Here is a tiny trained network, its code and every weight. The questions are about switching its units off for an input and a class, where a switched-off unit gives its printed mean instead of its output.

import numpy as np


def w(rows, s, z=0):
    codes = np.array(rows[::2]) - 128.0
    scale = np.full(codes.shape[1], s)
    scale[-1] = z or s
    return codes * scale


def f(y):
    return np.maximum(y, 0)


def log_softmax(a):
    a = a - a.max(-1, keepdims=True)
    return a - np.log(np.exp(a).sum(-1, keepdims=True))


def net(x, mask):
    res = np.array(x, float).reshape(1, 3) / 4 @ E
    y = f(res @ A[0][:, :-1].T + A[0][:, -1])
    res = res + np.where(mask, y, B[0][:, -1]) @ B[0][:, :-1]
    return log_softmax(res[-1] @ U[:, :-1].T + U[:, -1])


A, B = {}, {}
E = w([
[254,230,155,118],'x0',
[113,153,94,16],'x1',
[137,56,235,78],'x2',
],0.0068)
A[0] = w([
[131,126,136,146,109],'n0',
[117,179,93,161,80],'n1',
[129,125,147,175,255],'n2',
[137,109,191,247,87],'n3',
[141,69,229,79,94],'n4',
[109,154,126,46,78],'n5',
[174,181,175,141,130],'n6',
[179,145,137,118,98],'n7',
[133,116,152,155,107],'n8',
[44,65,125,138,117],'n9',
[121,137,35,162,144],'n10',
[175,172,119,120,102],'n11',
[107,130,97,60,92],'n12',
[175,152,170,111,135],'n13',
[120,143,120,61,224],'n14',
[118,132,136,81,101],'n15',
[207,143,156,122,112],'n16',
[156,94,214,107,124],'n17',
],0.014,0.006)
B[0] = w([
[136,123,109,125,138],'n0',
[112,183,105,185,175],'n1',
[248,118,235,151,242],'n2',
[206,69,22,166,230],'n3',
[118,235,108,218,238],'n4',
[183,78,60,174,187],'n5',
[84,78,158,158,220],'n6',
[86,99,121,152,179],'n7',
[154,124,100,134,153],'n8',
[57,58,185,209,254],'n9',
[133,204,164,245,225],'n10',
[85,112,132,189,197],'n11',
[186,90,103,213,184],'n12',
[100,95,152,159,203],'n13',
[250,90,188,173,240],'n14',
[154,121,102,171,160],'n15',
[75,81,140,155,212],'n16',
[130,199,134,168,217],'n17',
],0.021,0.007)
U = w([
[37,62,179,148,114],'0',
[116,246,128,155,155],'1',
[200,79,68,127,121],'2',
[177,140,213,97,254],'3',
[119,174,173,52,60],'4',
[114,111,110,89,78],'5',
],0.011,0.0054)

Each question gives the input, the list of numbers given to net, and the class t.
The units are the neurons (one row each of A and B). Each row of codes is followed by its name. A weight is (code - 128) times the scale printed after its matrix; where a second scale follows, it is the last column's (A, B and U).
mask holds one flag per neuron, in row order. A switched-off neuron (its flag False) gives its mean, the last column of its row in B, instead of its output. The means were averaged over made-up inputs and are rounded, as every weight is.
A unit's drop is (log p(t) with every unit on - log p(t) with that unit switched off) / (log p(t) with every unit on - log p(t) with every unit switched off).
The circuit of an input: a set's keep is (log p(t) with only the set's units on - log p(t) with every unit switched off) / (log p(t) with every unit on - log p(t) with every unit switched off). Starting from the 12 units with the biggest drops (on a tie, the unit counted first), units are removed one at a time, each time the one whose removal leaves the highest keep (on an exact tie, the one counted first), for as long as the keep stays at least 0.8.
circuit, biggest first: the units of the circuit, biggest drop first
k most important neurons: the k neurons with the biggest drops, biggest first
drop when u is switched off: that unit's drop, to one decimal
input [1,-5,-3], class 2: circuit, biggest first -> [n3]
input [5,8,6], class 2: 2 most important neurons -> [n5 n14]
input [-5,-6,-3], class 2: 3 most important neurons -> [n3 n6 n16]
input [-3,-3,-2], class 3: circuit, biggest first -> [n2 n16 n5]
input [-2,0,-3], class 3: 2 most important neurons -> [n4 n17]
input [-3,3,4], class 1: 2 most important neurons -> [n4 n3]
input [4,7,-6], class 2: 3 most important neurons -> [n4 n5 n14]
input [-6,-6,-7], class 1: 2 most important neurons -> [n10 n6]
input [-4,-6,7], class 1: 2 most important neurons -> [n4 n17]
input [-4,-3,-5], class 1: 2 most important neurons -> [n10 n6]
input [-2,-7,-5], class 2: 3 most important neurons -> [n3 n4 n17]
input [6,7,7], class 1: 3 most important neurons -> [n4 n17 n9]
input [4,-3,6], class 1: 3 most important neurons -> [n4 n17 n9]
input [-6,8,8], class 1: most important neuron -> [n4]
input [8,3,6], class 0: 2 most important neurons -> [n16 n6]
input [-3,-8,-6], class 2: 2 most important neurons -> [n3 n4]
input [7,2,-6], class 0: drop when n6 is switched off -> 0.1
input [6,-1,0], class 0: drop when n10 is switched off -> 0.0
input [4,2,-3], class 0: drop when n11 is switched off -> 0.2
input [6,-3,5], class 0: drop when n6 is switched off -> 0.7
input [-2,3,-6], class 1: circuit, biggest first -> [n10]
